Here is a tiny trained network, its code and every weight. The questions are about switching its units off for an input and a target symbol, where a switched-off unit gives its printed mean instead of its output.

import numpy as np


def w(rows, s, z=0):
    codes = np.array(rows[::2]) - 128.0
    scale = np.full(codes.shape[1], s)
    scale[-1] = z or s
    return codes * scale


def f(y):
    return np.maximum(y, 0)


def softmax(a):
    e = np.exp(a - a.max(-1, keepdims=True))
    return e / e.sum(-1, keepdims=True)


def log_softmax(a):
    a = a - a.max(-1, keepdims=True)
    return a - np.log(np.exp(a).sum(-1, keepdims=True))


def net(x, mask):
    ids = ['ΓΣδεζηθλπ'.index(c) for c in x.split()]
    T = len(ids)
    res = E[ids] + P[:T]
    r = res
    for j in range(3):
        rows = slice(3 * j, 3 * j + 3)
        q, k, v = (r @ M[0][rows].T for M in (Q, K, V))
        z = softmax(np.where(np.tri(T) > 0, q @ k.T / 3**0.5, -1e9)) @ v
        o = O[0][rows]
        res = res + np.where(mask[j], z, o[:, -1]) @ o[:, :-1]
    y = f(res @ A[0][:, :-1].T + A[0][:, -1])
    res = res + np.where(mask[3:7], y, B[0][:, -1]) @ B[0][:, :-1]
    return log_softmax(res[-1] @ U[:, :-1].T + U[:, -1])


Q, K, V, O, A, B = {}, {}, {}, {}, {}, {}
E = w([
[118,157,73,114],'Γ',
[89,107,120,86],'Σ',
[149,208,110,127],'δ',
[80,114,196,160],'ε',
[122,146,255,129],'ζ',
[81,144,78,172],'η',
[198,124,164,157],'θ',
[55,139,148,103],'λ',
[129,150,56,105],'π',
],0.024)
P = w([
[138,75,110,20],'0',
[145,93,138,63],'1',
[120,111,148,100],'2',
[105,137,160,132],'3',
[87,157,192,159],'4',
[77,172,200,188],'5',
[67,187,215,221],'6',
[61,209,224,254],'7',
[78,179,214,223],'8',
],0.0057)
Q[0] = w([
[124,87,190,130],'head 0',
[14,106,188,48],'head 0',
[220,53,151,205],'head 0',
[59,50,33,195],'head 1',
[89,216,135,163],'head 1',
[207,146,4,96],'head 1',
[24,106,121,124],'head 2',
[185,125,209,156],'head 2',
[87,41,197,108],'head 2',
],0.012)
K[0] = w([
[121,114,126,139],'head 0',
[125,178,184,253],'head 0',
[112,56,145,46],'head 0',
[94,106,98,116],'head 1',
[138,175,102,178],'head 1',
[124,109,98,60],'head 1',
[116,134,134,185],'head 2',
[176,93,164,129],'head 2',
[116,70,152,186],'head 2',
],0.022)
V[0] = w([
[110,1,193,138],'head 0',
[137,22,41,142],'head 0',
[69,136,121,111],'head 0',
[176,58,13,97],'head 1',
[200,151,102,101],'head 1',
[231,180,141,168],'head 1',
[56,137,60,125],'head 2',
[192,99,136,74],'head 2',
[131,110,163,242],'head 2',
],0.0091)
O[0] = w([
[25,53,147,89,26],'head 0',
[133,46,150,146,2],'head 0',
[81,202,255,129,153],'head 0',
[122,97,190,196,6],'head 1',
[154,135,126,126,112],'head 1',
[116,108,14,119,146],'head 1',
[166,183,165,175,151],'head 2',
[153,41,73,45,82],'head 2',
[40,77,102,166,116],'head 2',
],0.009,0.0074)
A[0] = w([
[51,141,84,232,254],'neuron 0',
[156,142,53,254,40],'neuron 1',
[229,136,36,166,100],'neuron 2',
[204,77,148,126,106],'neuron 3',
],0.0074,0.0088)
B[0] = w([
[190,49,104,119,245],'neuron 0',
[131,79,255,99,186],'neuron 1',
[40,91,143,148,243],'neuron 2',
[160,245,134,106,136],'neuron 3',
],0.0086,0.012)
U = w([
[203,234,86,127,188],'Γ',
[120,120,197,254,166],'Σ',
[195,109,215,61,113],'δ',
[211,48,103,73,213],'ε',
[31,101,169,175,144],'ζ',
[77,197,220,130,2],'η',
[135,134,152,120,86],'θ',
[118,169,128,36,80],'λ',
[138,134,156,111,83],'π',
],0.0076,0.0088)

Each question gives the input, a string of symbols that net reads in full, and the target symbol t.
The units are the heads (3 rows each of Q, K, V and O) and the neurons (one row each of A and B). Each row of codes is followed by its name. A weight is (code - 128) times the scale printed after its matrix; where a second scale follows, it is the last column's (O, A, B and U).
mask holds one flag per unit, heads first, then neurons. A switched-off unit (its flag False) gives its mean, the last column of its rows in O or B, instead of its output. The means were averaged over made-up inputs and are rounded, as every weight is.
A unit's drop is (log p(t) with every unit on - log p(t) with that unit switched off) / (log p(t) with every unit on - log p(t) with every unit switched off).
The circuit of an input: a set's keep is (log p(t) with only the set's units on - log p(t) with every unit switched off) / (log p(t) with every unit on - log p(t) with every unit switched off). Starting from all 7 units, units are removed one at a time, each time the one whose removal leaves the highest keep (on an exact tie, the one counted first), for as long as the keep stays at least 0.8.
units of the circuit, in order: the units of the circuit, biggest drop first
unit that matters most: the unit with the biggest drop
k most important neurons: the k neurons with the biggest drops, biggest first
heads that matter: for each layer, one digit per head in row order, 1 if its drop is at least 0.15 and else 0, layers parted by /
drop of u: that unit's drop, to one decimal
input λ δ π δ Σ ε, target ζ: unit that matters most => head 0
input δ Σ Γ π Σ Σ Σ ε Σ, target ζ: heads that matter => 101
input η Γ δ η Σ, target Σ: units of the circuit, in order => [head 2; head 1]
input δ π λ, target Γ: units of the circuit, in order => [head 0; head 2]
input Σ ζ ε η Σ Σ Γ Γ, target Σ: heads that matter => 111
input π δ δ θ π δ Σ ζ λ, target λ: heads that matter => 110
input θ ζ Σ Γ ζ λ λ λ, target λ: heads that matter => 110
input Γ ε λ π δ η λ, target Σ: units of the circuit, in order => [head 2; neuron 0]
input δ δ λ δ Γ δ θ, target ε: units of the circuit, in order => [head 2; head 1]
input Γ π π λ Σ λ, target η: units of the circuit, in order => [head 0; head 1]
input δ η Σ, target Σ: units of the circuit, in order => [head 1; head 2]
input ζ Γ Σ δ δ δ π λ π, target Σ: 2 most important neurons => [neuron 2; neuron 1]
input η λ ζ Γ δ θ Σ, target ε: 2 most important neurons => [neuron 0; neuron 2]
input ε Σ Σ, target ζ: units of the circuit, in order => [head 0]
input η δ Γ Σ η, target Σ: drop of head 1 => 0.2
input λ ε λ ε, target ζ: drop of head 0 => 1.0
input η π δ π ζ Γ, target Σ: drop of neuron 3 => 0.0
